Here is a tiny trained network, its code and every weight. The questions are about switching its units off for an input and a class, where a switched-off unit gives its printed mean instead of its output.

import numpy as np


def w(rows, s, z=0):
    codes = np.array(rows[::2]) - 128.0
    scale = np.full(codes.shape[1], s)
    scale[-1] = z or s
    return codes * scale


def norm(h):
    return h / np.sqrt((h * h).mean(-1, keepdims=True) + 1e-5)


def f(y):
    return np.maximum(y, 0)


def log_softmax(a):
    a = a - a.max(-1, keepdims=True)
    return a - np.log(np.exp(a).sum(-1, keepdims=True))


def net(x, mask):
    res = np.array(x, float).reshape(1, 8) / 4 @ E
    u = 0
    for l in range(3):
        y = f(norm(res) @ A[l][:, :-1].T + A[l][:, -1])
        res = res + np.where(mask[u : u + 4], y, B[l][:, -1]) @ B[l][:, :-1]
        u += 4
    return log_softmax(norm(res)[-1] @ U[:, :-1].T + U[:, -1])


A, B = {}, {}
E = w([
[53,111,239],'x0',
[127,124,130],'x1',
[128,131,128],'x2',
[57,254,71],'x3',
[127,130,122],'x4',
[130,125,127],'x5',
[128,129,127],'x6',
[237,194,229],'x7',
],0.0031)
A[0] = w([
[253,125,142,6],'L0N1',
[86,149,75,157],'L0N2',
[74,86,103,68],'L0N3',
[58,146,173,175],'L0N4',
],0.0031,0.0019)
B[0] = w([
[252,98,110,190],'L0N1',
[125,61,121,230],'L0N2',
[153,112,171,169],'L0N3',
[93,82,138,247],'L0N4',
],0.004,0.0013)
A[1] = w([
[131,60,108,54],'L1N1',
[46,151,55,200],'L1N2',
[104,100,105,6],'L1N3',
[139,254,156,64],'L1N4',
],0.0092,0.0022)
B[1] = w([
[97,110,82,173],'L1N1',
[163,207,152,254],'L1N2',
[164,78,141,147],'L1N3',
[94,2,77,208],'L1N4',
],0.0082,0.0043)
A[2] = w([
[180,216,176,11],'L2N1',
[172,176,33,157],'L2N2',
[1,129,136,111],'L2N3',
[216,30,157,254],'L2N4',
],0.0038,0.0013)
B[2] = w([
[18,65,55,145],'L2N1',
[135,4,159,197],'L2N2',
[102,81,215,175],'L2N3',
[90,247,114,253],'L2N4',
],0.0037,0.0033)
U = w([
[152,62,19,251],'0',
[35,49,171,204],'1',
[253,144,138,61],'2',
[158,128,238,99],'3',
[131,247,42,36],'4',
[40,241,160,51],'5',
],0.015,0.0015)

Each question gives the input, the list of numbers given to net, and the class t.
The units are the neurons (one row each of A and B). Each row of codes is followed by its name. A weight is (code - 128) times the scale printed after its matrix; where a second scale follows, it is the last column's (A, B and U).
mask holds one flag per neuron, layer by layer. A switched-off neuron (its flag False) gives its mean, the last column of its row in B, instead of its output. The means were averaged over made-up inputs and are rounded, as every weight is.
A unit's drop is (log p(t) with every unit on - log p(t) with that unit switched off) / (log p(t) with every unit on - log p(t) with every unit switched off).
The circuit of an input: a set's keep is (log p(t) with only the set's units on - log p(t) with every unit switched off) / (log p(t) with every unit on - log p(t) with every unit switched off). Starting from all 12 units, units are removed one at a time, each time the one whose removal leaves the highest keep (on an exact tie, the one counted first), for as long as the keep stays at least 0.8.
units of the circuit, in order: the units of the circuit, biggest drop first
k most important neurons: the k neurons with the biggest drops, biggest first
top k neurons in layer l: the k neurons of layer l with the biggest drops, biggest first
drop of u: that unit's drop, to one decimal
input [2,-8,6,4,-3,-6,3,-7], class 5: units of the circuit, in order	L1N2, L2N3
input [8,4,-6,1,8,-2,-2,-6], class 5: 3 most important neurons	L1N4, L1N2, L2N2
input [6,7,-4,1,5,-5,1,-8], class 5: top neuron in layer 1	L1N2
input [6,7,-4,1,6,0,1,7], class 1: units of the circuit, in order	L1N4, L1N2
input [1,0,1,1,8,2,-6,6], class 1: top 2 neurons in layer 1	L1N4, L1N2
input [-6,6,-6,1,4,-2,3,-3], class 4: 3 most important neurons	L1N2, L1N4, L0N1
input [2,-7,-5,8,-2,-1,8,1], class 1: 3 most important neurons	L1N4, L2N4, L2N3
input [-1,4,8,1,-7,-1,3,-1], class 4: 3 most important neurons	L1N2, L1N4, L2N1
input [1,-7,6,8,7,3,6,1], class 1: 2 most important neurons	L1N4, L2N4
input [6,0,-1,3,-8,1,-7,-7], class 5: 3 most important neurons	L1N2, L1N4, L2N2
input [-6,-1,7,1,-2,6,-7,-7], class 4: top 2 neurons in layer 0	L0N1, L0N4
input [-7,1,0,5,8,-7,5,4], class 0: drop of L1N4	0.5
input [0,3,5,5,1,-3,-1,1], class 0: drop of L1N4	1.2
input [-6,3,-7,8,-2,7,0,4], class 0: drop of L1N4	0.9
input [2,-7,-7,1,-6,2,6,0], class 5: units of the circuit, in order	L1N4
